Below is a small trained network, with its code and all its weights. Each question gives an input and a class and asks what happens when units are switched off, that is, made to give their printed mean instead of their output.

import numpy as np


def w(rows, s, z=0):
    codes = np.array(rows[::2]) - 128.0
    scale = np.full(codes.shape[1], s)
    scale[-1] = z or s
    return codes * scale


def f(y):
    return np.maximum(y, 0)


def log_softmax(a):
    a = a - a.max(-1, keepdims=True)
    return a - np.log(np.exp(a).sum(-1, keepdims=True))


def net(x, mask):
    res = np.array(x, float).reshape(1, 6) / 4 @ E
    y = f(res @ A[0][:, :-1].T + A[0][:, -1])
    res = res + np.where(mask, y, B[0][:, -1]) @ B[0][:, :-1]
    return log_softmax(res[-1] @ U[:, :-1].T + U[:, -1])


A, B = {}, {}
E = w([
[181,162,208,220],'x0',
[50,202,80,221],'x1',
[127,126,129,129],'x2',
[179,241,107,73],'x3',
[126,126,130,128],'x4',
[1,181,203,65],'x5',
],0.0087)
A[0] = w([
[187,143,58,157,81],'n0',
[252,253,135,44,2],'n1',
[168,194,181,213,138],'n2',
[116,139,102,141,48],'n3',
[48,143,154,77,113],'n4',
[129,188,133,105,78],'n5',
[96,174,139,210,85],'n6',
[107,156,79,153,41],'n7',
[110,136,110,156,46],'n8',
[161,110,193,193,77],'n9',
[125,204,62,189,135],'n10',
[102,34,164,184,76],'n11',
[170,96,242,192,92],'n12',
[105,158,214,129,136],'n13',
[141,138,190,178,17],'n14',
[98,110,33,93,111],'n15',
[146,93,172,115,112],'n16',
[83,48,52,92,145],'n17',
[142,105,148,106,83],'n18',
[203,124,170,208,106],'n19',
[127,131,41,61,79],'n20',
[191,223,170,133,142],'n21',
[95,139,45,189,139],'n22',
[168,165,238,140,155],'n23',
[215,75,153,90,91],'n24',
[72,41,168,154,107],'n25',
[171,25,184,83,85],'n26',
[181,124,171,64,58],'n27',
[99,174,114,161,145],'n28',
[108,146,187,82,60],'n29',
[176,65,79,142,138],'n30',
[209,95,108,149,64],'n31',
[192,132,29,130,75],'n32',
[156,115,80,158,9],'n33',
[82,146,28,185,83],'n34',
[205,88,164,106,59],'n35',
[182,121,147,55,69],'n36',
[157,192,61,60,104],'n37',
[176,133,172,46,89],'n38',
],0.012,0.0049)
B[0] = w([
[31,61,69,173,206],'n0',
[160,190,117,217,251],'n1',
[66,111,103,3,235],'n2',
[114,142,164,131,138],'n3',
[52,65,86,210,241],'n4',
[153,133,78,197,167],'n5',
[167,128,188,111,209],'n6',
[134,161,213,160,160],'n7',
[119,143,192,113,144],'n8',
[101,147,93,53,199],'n9',
[151,70,253,171,227],'n10',
[240,232,55,234,225],'n11',
[82,173,113,57,234],'n12',
[57,54,51,176,210],'n13',
[91,159,107,59,168],'n14',
[88,159,134,41,208],'n15',
[142,142,181,128,180],'n16',
[140,185,89,14,243],'n17',
[89,173,154,146,157],'n18',
[118,120,85,60,228],'n19',
[60,194,115,40,205],'n20',
[197,144,43,111,219],'n21',
[158,148,243,94,216],'n22',
[69,123,87,44,221],'n23',
[133,139,197,109,230],'n24',
[214,228,55,193,234],'n25',
[139,153,202,175,255],'n26',
[97,136,219,175,193],'n27',
[144,109,183,112,192],'n28',
[54,61,116,239,190],'n29',
[73,98,80,146,224],'n30',
[9,93,123,187,209],'n31',
[54,109,81,162,218],'n32',
[10,74,106,194,161],'n33',
[148,113,223,96,213],'n34',
[133,98,198,135,203],'n35',
[139,99,177,109,199],'n36',
[194,142,71,156,218],'n37',
[105,114,186,149,212],'n38',
],0.0058,0.0087)
U = w([
[128,94,84,164,254],'0',
[27,30,58,234,69],'1',
[101,161,73,57,74],'2',
[147,108,236,194,85],'3',
[206,204,28,254,122],'4',
],0.0087,0.015)

Each question gives the input, the list of numbers given to net, and the class t.
The units are the neurons (one row each of A and B). Each row of codes is followed by its name. A weight is (code - 128) times the scale printed after its matrix; where a second scale follows, it is the last column's (A, B and U).
mask holds one flag per neuron, in row order. A switched-off neuron (its flag False) gives its mean, the last column of its row in B, instead of its output. The means were averaged over made-up inputs and are rounded, as every weight is.
A unit's drop is (log p(t) with every unit on - log p(t) with that unit switched off) / (log p(t) with every unit on - log p(t) with every unit switched off).
The circuit of an input: a set's keep is (log p(t) with only the set's units on - log p(t) with every unit switched off) / (log p(t) with every unit on - log p(t) with every unit switched off). Starting from the 12 units with the biggest drops (on a tie, the unit counted first), units are removed one at a time, each time the one whose removal leaves the highest keep (on an exact tie, the one counted first), for as long as the keep stays at least 0.8.
units of the circuit, in order: the units of the circuit, biggest drop first
unit that matters most: the unit with the biggest drop
top k neurons: the k neurons with the biggest drops, biggest first
drop of u: that unit's drop, to one decimal
input [6,-4,-8,-3,-2,4], class 2: units of the circuit, in order -> n12, n23
input [-3,-5,0,8,-4,6], class 4: units of the circuit, in order -> n1, n37
input [-5,-2,2,7,-1,5], class 4: unit that matters most -> n1
input [-8,-6,-2,-1,-2,-3], class 2: top 2 neurons -> n17, n20
input [4,8,-6,3,-3,8], class 1: top 2 neurons -> n13, n4
input [-7,5,6,-6,2,-2], class 2: units of the circuit, in order -> n17, n15
input [-6,8,-6,-8,-3,-6], class 3: units of the circuit, in order -> n22, n34
input [3,7,-8,3,-6,4], class 3: units of the circuit, in order -> n10, n6
input [-8,-5,1,7,8,5], class 0: top 4 neurons -> n4, n29, n1, n2
input [-4,-8,-6,-4,-7,-4], class 3: units of the circuit, in order -> n26, n24
input [3,-6,1,0,5,-8], class 1: units of the circuit, in order -> n31, n0
input [6,-7,3,7,0,8], class 1: units of the circuit, in order -> n13, n29
input [-7,8,6,-4,0,-7], class 3: units of the circuit, in order -> n22, n34
input [5,3,-3,-8,7,3], class 4: units of the circuit, in order -> n11
input [3,6,-6,3,1,4], class 3: top 3 neurons -> n10, n6, n28
input [-4,5,-8,-1,3,-4], class 3: top 3 neurons -> n22, n34, n10
input [-3,-6,-6,-7,-6,6], class 4: top 2 neurons -> n25, n11
input [0,3,-3,-7,-4,0], class 4: top 2 neurons -> n11, n25
input [-3,-5,5,-4,-2,7], class 1: top 3 neurons -> n4, n29, n13
input [1,-5,-7,6,5,-2], class 4: unit that matters most -> n1
input [7,5,-1,6,4,7], class 1: top 4 neurons -> n13, n29, n4, n17
input [-8,6,-6,-6,-5,1], class 2: top 2 neurons -> n17, n15
input [-6,-6,0,1,-3,8], class 1: top 2 neurons -> n4, n29
input [0,-7,-3,-1,-7,-8], class 1: top 2 neurons -> n31, n30
input [4,4,1,7,7,8], class 1: top 3 neurons -> n13, n4, n29
input [5,-8,-2,8,1,0], class 3: top 2 neurons -> n27, n38
input [6,7,4,-1,0,-4], class 3: top 2 neurons -> n10, n22
input [5,4,-1,5,-5,7], class 1: unit that matters most -> n13
input [-1,-7,-5,-4,4,1], class 3: drop of n26 -> 0.1
